Here is a tiny trained network, its code and every weight. The questions are about switching its units off for an input and a class, where a switched-off unit gives its printed mean instead of its output.

import numpy as np


def w(rows, s, z=0):
    codes = np.array(rows[::2]) - 128.0
    scale = np.full(codes.shape[1], s)
    scale[-1] = z or s
    return codes * scale


def f(y):
    return y / 2 * (1 + np.tanh(0.7978845608 * (y + 0.044715 * y**3)))


def log_softmax(a):
    a = a - a.max(-1, keepdims=True)
    return a - np.log(np.exp(a).sum(-1, keepdims=True))


def net(x, mask):
    res = np.array(x, float).reshape(1, 5) / 4 @ E
    y = f(res @ A[0][:, :-1].T + A[0][:, -1])
    res = res + np.where(mask, y, B[0][:, -1]) @ B[0][:, :-1]
    return log_softmax(res[-1] @ U[:, :-1].T + U[:, -1])


A, B = {}, {}
E = w([
[172,34,160],'x0',
[128,128,127],'x1',
[31,96,199],'x2',
[128,128,128],'x3',
[68,80,1],'x4',
],0.0094)
A[0] = w([
[184,116,29,133],'N0',
[113,117,125,86],'N1',
[135,77,121,61],'N2',
[174,158,78,112],'N3',
[79,81,44,122],'N4',
[143,31,107,75],'N5',
[172,124,55,41],'N6',
[31,78,125,32],'N7',
[38,224,43,61],'N8',
[8,63,120,112],'N9',
[74,59,14,1],'N10',
[176,119,48,82],'N11',
[145,10,99,76],'N12',
],0.017,0.0045)
B[0] = w([
[33,163,137,216],'N0',
[101,143,115,130],'N1',
[124,90,93,146],'N2',
[106,103,175,174],'N3',
[201,140,202,232],'N4',
[164,118,50,185],'N5',
[50,139,124,176],'N6',
[35,148,123,199],'N7',
[178,90,3,229],'N8',
[19,154,152,236],'N9',
[241,118,224,249],'N10',
[47,141,131,190],'N11',
[169,113,26,202],'N12',
],0.032,0.014)
U = w([
[186,146,146,254],'0',
[81,148,98,50],'1',
[170,98,7,62],'2',
],0.015,0.0067)

Each question gives the input, the list of numbers given to net, and the class t.
The units are the neurons (one row each of A and B). Each row of codes is followed by its name. A weight is (code - 128) times the scale printed after its matrix; where a second scale follows, it is the last column's (A, B and U).
mask holds one flag per neuron, in row order. A switched-off neuron (its flag False) gives its mean, the last column of its row in B, instead of its output. The means were averaged over made-up inputs and are rounded, as every weight is.
A unit's drop is (log p(t) with every unit on - log p(t) with that unit switched off) / (log p(t) with every unit on - log p(t) with every unit switched off).
most important unit: the unit with the biggest drop
k most important neurons: the k neurons with the biggest drops, biggest first
drop when u is switched off: that unit's drop, to one decimal
input [2,6,1,5,6], class 0: most important unit	N10
input [6,3,5,8,-4], class 2: 3 most important neurons	N10, N0, N4
input [1,8,-6,-1,-5], class 1: 2 most important neurons	N10, N4
input [6,-3,-6,-3,2], class 1: 3 most important neurons	N0, N8, N11
input [6,-2,2,7,5], class 2: 4 most important neurons	N12, N5, N2, N3
input [-5,0,-4,-3,-3], class 2: 3 most important neurons	N10, N9, N4
input [-1,-5,2,-2,-2], class 0: 3 most important neurons	N8, N9, N0
input [6,5,4,3,8], class 0: 3 most important neurons	N10, N4, N8
input [-5,-8,4,2,-8], class 0: 3 most important neurons	N8, N9, N0
input [3,7,8,-7,8], class 0: 4 most important neurons	N10, N4, N0, N11
input [1,-7,-2,4,-2], class 0: 4 most important neurons	N8, N9, N12, N0
input [-5,2,2,-4,-8], class 0: 4 most important neurons	N8, N9, N0, N7
input [6,-8,-1,-3,-3], class 2: drop when N10 is switched off	0.2
input [6,7,-8,6,2], class 1: most important unit	N0
input [6,8,-8,-1,6], class 1: drop when N0 is switched off	4.0
input [-7,-5,2,-3,-7], class 0: drop when N7 is switched off	1.4
